Here is a tiny trained network, its code and every weight. The questions are about switching its units off for an input and a class, where a switched-off unit gives its printed mean instead of its output.

import numpy as np


def w(rows, s, z=0):
    codes = np.array(rows[::2]) - 128.0
    scale = np.full(codes.shape[1], s)
    scale[-1] = z or s
    return codes * scale


def f(y):
    return y / 2 * (1 + np.tanh(0.7978845608 * (y + 0.044715 * y**3)))


def log_softmax(a):
    a = a - a.max(-1, keepdims=True)
    return a - np.log(np.exp(a).sum(-1, keepdims=True))


def net(x, mask):
    res = np.array(x, float).reshape(1, 3) / 4 @ E
    y = f(res @ A[0][:, :-1].T + A[0][:, -1])
    res = res + np.where(mask, y, B[0][:, -1]) @ B[0][:, :-1]
    return log_softmax(res[-1] @ U[:, :-1].T + U[:, -1])


A, B = {}, {}
E = w([
[84,161,186,209,135,143,78,100,205,166],'x0',
[81,142,121,60,124,184,119,46,141,83],'x1',
[55,127,82,199,144,121,177,160,104,11],'x2',
],0.011)
A[0] = w([
[193,120,118,207,149,93,148,236,115,197,96],'N0',
[176,125,133,87,144,117,118,124,142,170,88],'N1',
[202,127,91,66,142,115,120,149,114,69,83],'N2',
[96,140,141,154,137,136,100,98,182,158,101],'N3',
[141,110,110,107,80,97,156,128,72,143,86],'N4',
[158,132,138,79,117,125,124,118,139,198,109],'N5',
[68,128,120,44,145,162,132,4,154,86,96],'N6',
[144,121,115,117,107,101,115,108,132,113,246],'N7',
[106,118,100,176,148,145,149,153,128,31,104],'N8',
[96,143,138,159,140,152,142,112,137,159,225],'N9',
[165,117,101,13,140,119,163,179,78,105,138],'N10',
[87,129,119,168,127,109,136,149,131,67,81],'N11',
[120,118,139,224,116,121,109,59,163,157,79],'N12',
[180,126,134,66,140,144,109,103,154,217,114],'N13',
],0.013,0.012)
B[0] = w([
[218,142,130,94,68,128,96,202,113,96,254],'N0',
[91,174,154,171,107,85,138,125,74,119,179],'N1',
[51,121,186,186,132,115,149,221,146,164,181],'N2',
[66,142,143,176,156,144,152,193,144,138,203],'N3',
[73,160,145,113,119,139,122,179,149,163,157],'N4',
[76,123,129,122,94,111,139,81,85,133,211],'N5',
[216,156,143,122,44,99,98,255,95,132,243],'N6',
[193,76,83,91,175,145,149,58,173,100,231],'N7',
[89,115,140,136,88,90,115,30,79,133,247],'N8',
[146,90,115,87,210,154,127,82,179,94,240],'N9',
[87,139,136,142,188,177,120,128,189,145,240],'N10',
[91,170,113,153,95,104,154,94,53,181,201],'N11',
[31,154,159,132,129,147,146,226,142,202,210],'N12',
[98,120,96,160,107,103,141,50,75,116,253],'N13',
],0.018,0.012)
U = w([
[50,129,107,161,76,29,142,9,11,119,86],'0',
[248,162,139,89,20,84,50,252,103,93,118],'1',
[5,147,169,158,222,164,146,197,206,163,72],'2',
[222,30,66,70,255,136,115,20,193,46,253],'3',
],0.0069,0.0046)

Each question gives the input, the list of numbers given to net, and the class t.
The units are the neurons (one row each of A and B). Each row of codes is followed by its name. A weight is (code - 128) times the scale printed after its matrix; where a second scale follows, it is the last column's (A, B and U).
mask holds one flag per neuron, in row order. A switched-off neuron (its flag False) gives its mean, the last column of its row in B, instead of its output. The means were averaged over made-up inputs and are rounded, as every weight is.
A unit's drop is (log p(t) with every unit on - log p(t) with that unit switched off) / (log p(t) with every unit on - log p(t) with every unit switched off).
The circuit of an input: a set's keep is (log p(t) with only the set's units on - log p(t) with every unit switched off) / (log p(t) with every unit on - log p(t) with every unit switched off). Starting from the 12 units with the biggest drops (on a tie, the unit counted first), units are removed one at a time, each time the one whose removal leaves the highest keep (on an exact tie, the one counted first), for as long as the keep stays at least 0.8.
units of the circuit, in order: the units of the circuit, biggest drop first
unit that matters most: the unit with the biggest drop
top k neurons: the k neurons with the biggest drops, biggest first
drop of u: that unit's drop, to one decimal
input [-4,-3,0], class 2: units of the circuit, in order => (N10)
input [6,-8,-8], class 0: top 2 neurons => (N13 N5)
input [3,3,0], class 3: top 3 neurons => (N0 N9 N2)
input [-3,2,0], class 3: units of the circuit, in order => (N12 N11)
input [1,2,-3], class 3: units of the circuit, in order => (N11 N12)
input [-7,-1,6], class 2: top 4 neurons => (N10 N2 N13 N4)
input [-2,-6,5], class 1: top 3 neurons => (N0 N13 N5)
input [6,7,6], class 1: top 3 neurons => (N6 N13 N5)
input [-8,-6,-8], class 0: top 3 neurons => (N13 N5 N1)
input [-5,7,-5], class 1: top 2 neurons => (N6 N8)
input [-7,-6,5], class 2: top 2 neurons => (N10 N6)
input [5,-6,-4], class 1: top 2 neurons => (N0 N10)
input [8,-8,0], class 1: top 2 neurons => (N0 N10)
input [3,-1,3], class 3: unit that matters most => N13
input [3,-1,0], class 3: drop of N2 => 0.2
input [-8,-5,1], class 2: drop of N10 => 1.1
input [-1,8,6], class 1: drop of N6 => 3.0
